Each row has a name. Each question is about the rows just above it.

minob: [130  79 125  56 136  62  81 112 122  97 125 134 125 125 145 137 130]
zeku: [131 177 140 183 135 182 163 153 129 151 131 123 134 122 146 137 126]
ginal: [131  79 129 205 119  62  82 134 131 160 131 123 121 127 101 115 127]
After [130  79], its row goes on with | [125  56 136  62  81 112 122  97 125 134 125 125 145 137 130]
The rest of the row after [145 137]: | [130]
The rest of the row after [122 146]: | [137 126]
After [62 81], its row goes on with | [112 122  97 125 134 125 125 145 137 130]
The rest of the row after [ 97 125 134 125 125]: | [145 137 130]

toso: [153 129 146 106 102 122 147 126 176 123  68  67]
rofid: [153 128 146 106 102 122 147 126 176 123  68  67]
dupog: [153 134 146 111 122 176 178  90 149 174  88 134]
The rest of the row after [153 128 146]: | [106 102 122 147 126 176 123  68  67]
After [176 178], its row goes on with | [ 90 149 174  88 134]
After [128 146], its row goes on with | [106 102 122 147 126 176 123  68  67]
Go on from [129 146 106 102] to the end of its row. | [122 147 126 176 123  68  67]

Gogop: [142  57 154 141 123  78 159  57  99 172 135 133 190 170]
tov: [142  57 154 141 123  73 154  57  99 172 136 133 190 170]
pumum: [152  77 146 140 123  78 158  56  99 172 126 116 193 158]
After [152  77 146], its row goes on with | [140 123  78 158  56  99 172 126 116 193 158]
Go on from [ 78 158  56  99 172] to the end of its row. | [126 116 193 158]
Go on from [56 99] to the end of its row. | [172 126 116 193 158]
Go on from [ 78 159] to the end of its row. | [ 57  99 172 135 133 190 170]
After [ 57  99 172 135], its row goes on with | [133 190 170]
After [154  57], its row goes on with | [ 99 172 136 133 190 170]

folef: [145  81  60 112 125 117 162 160 111 125 151 128 108 151 124 109 133 124
 117 123]
ses: [144  72  65 148 155 114 144 140 112 127 113 128 160  95 127 156 130 128
 137 126]
ver: [114 205  61 112 129 140 110 116 153 127 114 128 140 118 128 144 120 128
 138 129]
After [128 138], its row goes on with | [129]
Go on from [127 114 128] to the end of its row. | [140 118 128 144 120 128 138 129]
Go on from [117 162 160 111] to the end of its row. | [125 151 128 108 151 124 109 133 124 117 123]
The rest of the row after [ 60 112]: | [125 117 162 160 111 125 151 128 108 151 124 109 133 124 117 123]

Reso: [133  90 120 133 148  76 132 126 197]
gon: [182 123 211 171  71 139 125 179 102]
Mim: [133 130 123 127 126 123 130 133 111]
pid: [126 124 137 118 127 124 146 124 123]
Dani: [133  90 120 112 148  76 132 138 197]
dito: [182 124 120 133 148  76 132 138 197]
The rest of the row after [133  90 120 133]: | [148  76 132 126 197]
After [182 123], its row goes on with | [211 171  71 139 125 179 102]
Go on from [126 124 137 118 127] to the end of its row. | [124 146 124 123]

Fik: [134 156 120 118]
kif: [135 156 120 118]
Boros: [134 144 109 106]
zek: [138 192 147 140]
rogev: [ 48 129 134 127]
Bug: [132 175 135 127]
ziv: [135 156 119 118]
Ruv: [138 201 152 140]
Go on from [135 156 120] to the end of its row. | [118]
After [175 135], its row goes on with | [127]
After [144 109], its row goes on with | [106]
After [ 48 129], its row goes on with | [134 127]
After [138 192], its row goes on with | [147 140]

kuves: [140 116 155 133  84  94 145 142 155  99 127 175 136 144 130 135 132 138
 136 137  83]
Vif: [153 115 171 123  66  87 167 155 162 101 139 189 120 142 114 122 109 114
 105 122  79]
lata: [112 137 118 126 158 137 122 119 119 140 127 107 137 120 129 136 131 138
 136 128 145]
zudo: [112 137 118 126 157 138 121 119 119 140 126 107 136 120 130 135 132 137
 136 128 144]
nek: [157 115 177 121  61  85 176 160 165 101 145 194 117 142 112 122 110 111
 101 129 144]
nul: [152 115 170 124  67  87 166 155 162 100 138 189 121 143 114 123 110 114
 105 123  79]
batut: [158 115 179 121  60  84 178 161 165 101 146 195 116 142 112 121 105 110
 101 118  77]
duson: [126 125 133 128 116 116 132 130 133 119 128 134 131 129 125 129 126 128
 137 128 144]
After [130 135 132 137 136], its row goes on with | [128 144]
After [162 100], its row goes on with | [138 189 121 143 114 123 110 114 105 123  79]
The rest of the row after [122 109]: | [114 105 122  79]
Go on from [114 105 122] to the end of its row. | [79]

Rov: [ 76 157  45  94 144]
Pomit: [100 157  70 152  52]
bemeg: [100 157  69 152  51]
Go on from [157  70] to the end of its row. | [152  52]
After [100 157  70], its row goes on with | [152  52]
After [157  69], its row goes on with | [152  51]
The rest of the row after [157  45  94]: | [144]
After [157  45], its row goes on with | [ 94 144]
Go on from [100 157  69] to the end of its row. | [152  51]

Sidat: [ 55 168 126 123 144 122 118  55 158 144 166  97 130 122 109 148  98 125
 111 177 149 143 121 161  82  94 109  50 142 136  92 155 100 166 103  98
 192 111 147 128 149 124 112]
naze: [ 55 168 126 123 144 122 118  55 158 143 166  97 131 122 109 148  98 125
 111 177 149 143 121 160  82  94 109  50 142 136  93 155 100 132  85 105
 195 124 138 114 152 117 111]
rifa: [ 55 168 126 123 144 122 118  55 158 143 166  97 130 122 109 148  98 125
 111 177 149 143 121 160  82  94 109  50 142 136  92 155 100 132  85 114
  66 143 136  60 133 142 149]
Go on from [111 147 128] to the end of its row. | [149 124 112]
The rest of the row after [131 122]: | [109 148  98 125 111 177 149 143 121 160  82  94 109  50 142 136  93 155
 100 132  85 105 195 124 138 114 152 117 111]
The rest of the row after [111 147]: | [128 149 124 112]
After [143 166  97 130], its row goes on with | [122 109 148  98 125 111 177 149 143 121 160  82  94 109  50 142 136  92
 155 100 132  85 114  66 143 136  60 133 142 149]

debes: [128 136 150 131  78  82 102 141]
pusam: [115 132 135 131  78  82 101 139]
tubeb: [137 169 141 124 126  98  78 147]
suze: [ 90  94 135 193 123 135  60 179]
zipo: [139 137 148 112 115 115 116 128]
Neka: [186 198 157  46 104  98 159  83]
tek: [136 169 185  82  94  76  89 121]
Nis: [137 168 147 120 118 122 107 134]
mozum: [156 125 148 111 114 125 141 125]
saviv: [126 134 140 124 126 128 120 133]
zomeb: [ 99 114 114 164 132 138 125 158]
Go on from [148 112] to the end of its row. | [115 115 116 128]
The rest of the row after [137 169]: | [141 124 126  98  78 147]
Go on from [156 125 148] to the end of its row. | [111 114 125 141 125]
After [131  78  82 102], its row goes on with | [141]
Go on from [140 124 126] to the end of its row. | [128 120 133]
The rest of the row after [111 114]: | [125 141 125]
After [115 132 135], its row goes on with | [131  78  82 101 139]

bubot: [134 146 165 133 176 109 170 202]
gufon: [128 119 135 126 133 133 124 111]
Gubor: [128 118 164 133 177 158 153 119]
foze: [ 53 152  99 125 158 148 171 202]
kosi: [126 139  99 124 125 119 126 131]
The rest of the row after [128 118]: | [164 133 177 158 153 119]
The rest of the row after [133 177]: | [158 153 119]
The rest of the row after [118 164]: | [133 177 158 153 119]
Go on from [128 119] to the end of its row. | [135 126 133 133 124 111]
Go on from [ 99 125] to the end of its row. | [158 148 171 202]
Go on from [164 133 177] to the end of its row. | [158 153 119]

dusa: [162 124 163 145 148 161 152 121  90 131 193 147 122 174 143 101]
Gen: [113 131 133  85  93 176 107 139 123 132 178 136 115 140 166 116]
goron: [146 163 105 140  88  86 107 143 140 120  71 144 107 135 107 119]
Zimot: [134 135 117 126  58  59 129 164 127 129  85 170  88  88 147 130]
kadi: [101 122  96 127  58  61 123 167 155 135  72 155 171  94 158 160]
maf: [124  94 133  86  93  96 165 104 123 125 110 102 156  96 102 150]
Gofit: [109 143  99 156 141 133  94 164 127 129  85 169  88  88 126 130]
After [126  58], its row goes on with | [ 59 129 164 127 129  85 170  88  88 147 130]
After [ 94 164], its row goes on with | [127 129  85 169  88  88 126 130]
After [ 85 170], its row goes on with | [ 88  88 147 130]
The rest of the row after [133  86  93]: | [ 96 165 104 123 125 110 102 156  96 102 150]
After [129  85 169  88  88], its row goes on with | [126 130]

faso: [194 121 128 165  92  64  79 134]
Vis: [126 120 128 125 108 135 125 149]
gosi: [194 119 128 125 108 134  79 134]
After [121 128], its row goes on with | [165  92  64  79 134]
Go on from [120 128 125 108 135] to the end of its row. | [125 149]
The rest of the row after [108 134  79]: | [134]
The rest of the row after [128 125 108 134]: | [ 79 134]
After [120 128], its row goes on with | [125 108 135 125 149]

